Here is a tiny trained network, its code and every weight. The questions are about switching its units off for an input and a class, where a switched-off unit gives its printed mean instead of its output.

import numpy as np


def w(rows, s, z=0):
    codes = np.array(rows[::2]) - 128.0
    scale = np.full(codes.shape[1], s)
    scale[-1] = z or s
    return codes * scale


def f(y):
    return np.maximum(y, 0)


def log_softmax(a):
    a = a - a.max(-1, keepdims=True)
    return a - np.log(np.exp(a).sum(-1, keepdims=True))


def net(x, mask):
    res = np.array(x, float).reshape(1, 7) / 4 @ E
    y = f(res @ A[0][:, :-1].T + A[0][:, -1])
    res = res + np.where(mask, y, B[0][:, -1]) @ B[0][:, :-1]
    return log_softmax(res[-1] @ U[:, :-1].T + U[:, -1])


A, B = {}, {}
E = w([
[67,22,231,223],'x0',
[127,124,125,126],'x1',
[125,120,122,124],'x2',
[127,126,126,127],'x3',
[120,110,113,117],'x4',
[5,208,42,188],'x5',
[228,105,40,227],'x6',
],0.013)
A[0] = w([
[113,186,109,49,149],'neuron 1',
[223,122,143,40,217],'neuron 2',
[112,135,100,108,90],'neuron 3',
[202,124,141,62,198],'neuron 4',
[60,40,212,49,253],'neuron 5',
[164,21,227,154,121],'neuron 6',
[153,45,203,151,133],'neuron 7',
[20,67,156,250,27],'neuron 8',
[117,197,66,113,107],'neuron 9',
[181,188,105,140,99],'neuron 10',
[221,131,137,38,213],'neuron 11',
[68,103,134,174,94],'neuron 12',
[93,187,203,88,254],'neuron 13',
[159,100,131,162,113],'neuron 14',
[151,37,166,170,121],'neuron 15',
[164,72,183,126,127],'neuron 16',
[87,106,130,174,51],'neuron 17',
[195,134,129,74,156],'neuron 18',
[52,174,82,176,143],'neuron 19',
[158,81,119,164,57],'neuron 20',
[56,96,141,208,35],'neuron 21',
[58,172,171,44,235],'neuron 22',
[211,90,44,231,150],'neuron 23',
],0.014,0.0079)
B[0] = w([
[55,139,113,160,200],'neuron 1',
[107,70,195,142,225],'neuron 2',
[114,129,113,146,145],'neuron 3',
[121,74,200,155,203],'neuron 4',
[84,193,168,82,252],'neuron 5',
[153,226,79,114,239],'neuron 6',
[201,210,75,67,215],'neuron 7',
[139,49,207,118,233],'neuron 8',
[118,150,49,199,192],'neuron 9',
[133,95,100,191,170],'neuron 10',
[93,72,197,150,223],'neuron 11',
[88,102,179,106,176],'neuron 12',
[85,138,134,98,216],'neuron 13',
[176,116,132,93,162],'neuron 14',
[200,150,113,91,206],'neuron 15',
[126,151,106,99,191],'neuron 16',
[136,102,160,138,160],'neuron 17',
[114,64,150,139,186],'neuron 18',
[91,92,96,189,209],'neuron 19',
[181,128,134,128,161],'neuron 20',
[124,50,205,140,190],'neuron 21',
[23,154,126,103,233],'neuron 22',
[245,72,100,189,239],'neuron 23',
],0.012,0.024)
U = w([
[68,96,207,116,188],'0',
[177,45,170,169,184],'1',
[37,174,38,159,247],'2',
[136,122,5,215,4],'3',
[115,214,135,81,66],'4',
[222,157,97,123,30],'5',
],0.015,0.0038)

Each question gives the input, the list of numbers given to net, and the class t.
The units are the neurons (one row each of A and B). Each row of codes is followed by its name. A weight is (code - 128) times the scale printed after its matrix; where a second scale follows, it is the last column's (A, B and U).
mask holds one flag per neuron, in row order. A switched-off neuron (its flag False) gives its mean, the last column of its row in B, instead of its output. The means were averaged over made-up inputs and are rounded, as every weight is.
A unit's drop is (log p(t) with every unit on - log p(t) with that unit switched off) / (log p(t) with every unit on - log p(t) with every unit switched off).
The circuit of an input: a set's keep is (log p(t) with only the set's units on - log p(t) with every unit switched off) / (log p(t) with every unit on - log p(t) with every unit switched off). Starting from the 12 units with the biggest drops (on a tie, the unit counted first), units are removed one at a time, each time the one whose removal leaves the highest keep (on an exact tie, the one counted first), for as long as the keep stays at least 0.8.
units of the circuit, in order: the units of the circuit, biggest drop first
k most important neurons: the k neurons with the biggest drops, biggest first
drop of u: that unit's drop, to one decimal
input [5,7,-8,4,-8,4,1], class 1: units of the circuit, in order -> neuron 22
input [8,3,3,-4,7,1,1], class 1: 2 most important neurons -> neuron 8; neuron 21
input [1,-8,5,-5,8,-8,4], class 5: 2 most important neurons -> neuron 6; neuron 7
input [0,7,4,-1,0,2,0], class 2: 2 most important neurons -> neuron 23; neuron 8
input [1,6,-1,2,4,8,1], class 1: 2 most important neurons -> neuron 8; neuron 5
input [8,5,-8,7,-1,-1,4], class 5: 2 most important neurons -> neuron 6; neuron 7
input [-1,-7,-7,3,-8,1,1], class 3: 2 most important neurons -> neuron 8; neuron 5
input [-5,4,-5,2,4,7,1], class 3: 2 most important neurons -> neuron 5; neuron 9
input [-1,-2,-6,1,-8,1,7], class 3: drop of neuron 8 -> 0.3
input [0,8,8,-7,-6,1,4], class 3: drop of neuron 2 -> 0.2
input [-7,-5,-8,5,2,2,0], class 2: drop of neuron 23 -> 0.9
